Below is a small trained network, with its code and all its weights. Each question gives an input and a class and asks what happens when units are switched off, that is, made to give their printed mean instead of their output.

import numpy as np


def w(rows, s, z=0):
    codes = np.array(rows[::2]) - 128.0
    scale = np.full(codes.shape[1], s)
    scale[-1] = z or s
    return codes * scale


def norm(h):
    return h / np.sqrt((h * h).mean(-1, keepdims=True) + 1e-5)


def f(y):
    return np.maximum(y, 0)


def log_softmax(a):
    a = a - a.max(-1, keepdims=True)
    return a - np.log(np.exp(a).sum(-1, keepdims=True))


def net(x, mask):
    res = np.array(x, float).reshape(1, 4) / 4 @ E
    u = 0
    for l in range(2):
        y = f(norm(res) @ A[l][:, :-1].T + A[l][:, -1])
        res = res + np.where(mask[u : u + 4], y, B[l][:, -1]) @ B[l][:, :-1]
        u += 4
    return log_softmax(norm(res)[-1] @ U[:, :-1].T + U[:, -1])


A, B = {}, {}
E = w([
[151,133,177,166,52,72,135,220],'x0',
[114,230,3,73,106,107,97,89],'x1',
[74,158,86,219,159,125,147,168],'x2',
[38,208,205,84,230,74,204,108],'x3',
],0.0035)
A[0] = w([
[148,99,127,195,118,153,118,56,79],'0.n1',
[90,254,168,39,141,99,153,11,121],'0.n2',
[136,124,97,133,185,174,95,56,130],'0.n3',
[123,87,115,229,91,111,150,183,6],'0.n4',
],0.0045,0.0021)
B[0] = w([
[124,221,178,176,174,154,121,67,159],'0.n1',
[100,150,171,215,88,45,64,139,254],'0.n2',
[172,155,160,122,114,254,111,174,191],'0.n3',
[73,171,157,196,96,51,106,77,182],'0.n4',
],0.0063,0.0045)
A[1] = w([
[103,216,2,99,111,142,111,136,60],'1.n1',
[151,30,186,162,165,159,209,192,213],'1.n2',
[109,112,107,184,89,162,139,145,109],'1.n3',
[174,141,61,145,25,95,17,134,249],'1.n4',
],0.0049,0.0019)
B[1] = w([
[253,68,118,107,29,91,196,139,173],'1.n1',
[170,87,56,43,133,83,193,164,187],'1.n2',
[100,151,143,79,145,27,82,152,161],'1.n3',
[168,25,131,33,130,145,225,119,255],'1.n4',
],0.0062)
U = w([
[142,113,84,145,194,253,103,137,6],'0',
[218,3,86,63,69,111,217,115,232],'1',
[16,195,190,206,123,77,66,116,112],'2',
],0.0072,0.0018)

Each question gives the input, the list of numbers given to net, and the class t.
The units are the neurons (one row each of A and B). Each row of codes is followed by its name. A weight is (code - 128) times the scale printed after its matrix; where a second scale follows, it is the last column's (A, B and U).
mask holds one flag per neuron, layer by layer. A switched-off neuron (its flag False) gives its mean, the last column of its row in B, instead of its output. The means were averaged over made-up inputs and are rounded, as every weight is.
A unit's drop is (log p(t) with every unit on - log p(t) with that unit switched off) / (log p(t) with every unit on - log p(t) with every unit switched off).
The circuit of an input: a set's keep is (log p(t) with only the set's units on - log p(t) with every unit switched off) / (log p(t) with every unit on - log p(t) with every unit switched off). Starting from all 8 units, units are removed one at a time, each time the one whose removal leaves the highest keep (on an exact tie, the one counted first), for as long as the keep stays at least 0.8.
units of the circuit, in order: the units of the circuit, biggest drop first
k most important neurons: the k neurons with the biggest drops, biggest first
top k neurons in layer l: the k neurons of layer l with the biggest drops, biggest first
drop of u: that unit's drop, to one decimal
input [6,-3,5,-1], class 2: 2 most important neurons	[0.n4 1.n1]
input [-4,-2,5,-4], class 0: 2 most important neurons	[0.n2 0.n1]
input [-8,-4,2,8], class 2: units of the circuit, in order	[1.n4]
input [-5,-8,4,-5], class 2: 3 most important neurons	[1.n4 0.n1 0.n4]
input [-5,0,2,-6], class 0: units of the circuit, in order	[0.n3 0.n1]
input [7,-3,8,-3], class 2: 3 most important neurons	[0.n4 1.n1 1.n3]
input [-3,-3,-1,-1], class 0: 4 most important neurons	[0.n1 1.n4 1.n1 0.n3]
input [-6,1,2,-4], class 0: units of the circuit, in order	[0.n3 0.n1]
input [-5,7,-6,5], class 2: 2 most important neurons	[0.n2 1.n2]
input [-5,-2,-3,0], class 0: top 2 neurons in layer 0	[0.n3 0.n4]
input [5,-3,7,-1], class 2: 3 most important neurons	[0.n4 1.n1 1.n4]
input [-6,-1,-2,-4], class 0: drop of 0.n1	0.2
